Here is a tiny trained network, its code and every weight. The questions are about switching its units off for an input and a class, where a switched-off unit gives its printed mean instead of its output.

import numpy as np


def w(rows, s, z=0):
    codes = np.array(rows[::2]) - 128.0
    scale = np.full(codes.shape[1], s)
    scale[-1] = z or s
    return codes * scale


def f(y):
    return y / 2 * (1 + np.tanh(0.7978845608 * (y + 0.044715 * y**3)))


def log_softmax(a):
    a = a - a.max(-1, keepdims=True)
    return a - np.log(np.exp(a).sum(-1, keepdims=True))


def net(x, mask):
    res = np.array(x, float).reshape(1, 4) / 4 @ E
    y = f(res @ A[0][:, :-1].T + A[0][:, -1])
    res = res + np.where(mask, y, B[0][:, -1]) @ B[0][:, :-1]
    return log_softmax(res[-1] @ U[:, :-1].T + U[:, -1])


A, B = {}, {}
E = w([
[137,135,127,150,126,117,124,110,85,115,121,107],'x0',
[183,177,114,172,111,131,117,207,169,156,64,124],'x1',
[139,198,185,153,116,131,136,38,255,188,161,97],'x2',
[172,167,185,84,165,93,147,137,135,95,122,144],'x3',
],0.015)
A[0] = w([
[125,129,124,222,78,182,153,103,164,202,109,81,97],'n1',
[196,179,197,124,161,106,160,145,136,110,106,154,168],'n2',
[94,167,217,136,123,111,153,62,174,133,144,90,3],'n3',
[96,81,60,171,181,104,134,221,72,134,90,194,78],'n4',
[150,217,188,113,152,91,150,75,147,234,205,104,102],'n5',
[133,95,105,45,225,119,136,130,98,36,102,167,145],'n6',
[95,88,196,37,164,109,184,122,70,86,221,110,144],'n7',
[82,48,146,100,142,163,114,2,104,143,198,150,181],'n8',
[68,91,43,163,81,189,94,145,117,164,195,87,180],'n9',
[21,78,147,123,137,140,175,31,133,90,179,125,31],'n10',
[110,187,168,202,105,137,137,81,204,190,151,104,162],'n11',
],0.0094,0.014)
B[0] = w([
[145,121,94,127,140,100,93,65,126,136,105,227,186],'n1',
[107,144,127,65,109,170,195,182,91,136,106,64,204],'n2',
[81,63,120,33,71,162,155,253,57,201,157,73,176],'n3',
[164,154,153,96,133,134,150,171,181,79,72,53,205],'n4',
[157,167,140,124,151,124,135,183,152,85,95,70,227],'n5',
[73,67,92,118,136,96,79,83,139,172,157,161,212],'n6',
[143,173,68,133,135,99,129,73,132,203,208,243,217],'n7',
[68,115,106,126,85,199,202,237,116,125,117,58,238],'n8',
[183,123,189,135,139,114,179,142,106,106,85,36,204],'n9',
[188,166,237,171,185,88,115,138,163,22,78,124,178],'n10',
[140,92,110,224,151,90,84,78,162,133,138,189,253],'n11',
],0.011,0.019)
U = w([
[92,100,97,78,76,174,151,224,97,159,128,79,22],'0',
[169,182,176,155,164,127,127,156,216,83,83,83,217],'1',
[116,121,94,156,133,120,40,1,171,211,200,205,254],'2',
],0.0096,0.00036)

Each question gives the input, the list of numbers given to net, and the class t.
The units are the neurons (one row each of A and B). Each row of codes is followed by its name. A weight is (code - 128) times the scale printed after its matrix; where a second scale follows, it is the last column's (A, B and U).
mask holds one flag per neuron, in row order. A switched-off neuron (its flag False) gives its mean, the last column of its row in B, instead of its output. The means were averaged over made-up inputs and are rounded, as every weight is.
A unit's drop is (log p(t) with every unit on - log p(t) with that unit switched off) / (log p(t) with every unit on - log p(t) with every unit switched off).
The circuit of an input: a set's keep is (log p(t) with only the set's units on - log p(t) with every unit switched off) / (log p(t) with every unit on - log p(t) with every unit switched off). Starting from all 11 units, units are removed one at a time, each time the one whose removal leaves the highest keep (on an exact tie, the one counted first), for as long as the keep stays at least 0.8.
units of the circuit, in order: the units of the circuit, biggest drop first
unit that matters most: the unit with the biggest drop
top k neurons: the k neurons with the biggest drops, biggest first
drop of u: that unit's drop, to one decimal
input [6,-1,8,4], class 0: units of the circuit, in order	n3
input [3,1,8,-6], class 2: top 3 neurons	n11; n1; n4
input [-8,0,6,2], class 0: top 2 neurons	n3; n10
input [-7,0,1,-5], class 1: top 2 neurons	n7; n9
input [5,-1,2,-8], class 1: top 2 neurons	n9; n3
input [-3,1,8,0], class 2: top 4 neurons	n11; n1; n4; n9
input [-2,0,1,5], class 0: top 2 neurons	n10; n2
input [-7,-8,8,-5], class 1: top 3 neurons	n10; n11; n5
input [8,6,7,-2], class 2: top 2 neurons	n11; n1
input [-7,-7,8,-5], class 1: top 2 neurons	n10; n11
input [-1,2,-5,-2], class 1: top 4 neurons	n8; n3; n4; n2
input [-6,-4,7,2], class 0: top 4 neurons	n3; n8; n4; n9
input [0,3,-2,-1], class 1: top 3 neurons	n8; n3; n2
input [5,-1,-5,6], class 2: unit that matters most	n8
input [8,1,5,-8], class 2: top 3 neurons	n1; n11; n4
input [8,-6,5,2], class 0: top 2 neurons	n3; n8
input [4,1,-2,-1], class 1: top 3 neurons	n8; n3; n2
input [7,-6,4,5], class 0: drop of n3	0.8
input [-8,8,0,-7], class 1: drop of n7	1.5
input [-6,2,-4,8], class 0: units of the circuit, in order	n2
input [6,4,-4,-6], class 1: drop of n8	0.1
input [8,-3,8,6], class 0: drop of n3	1.7
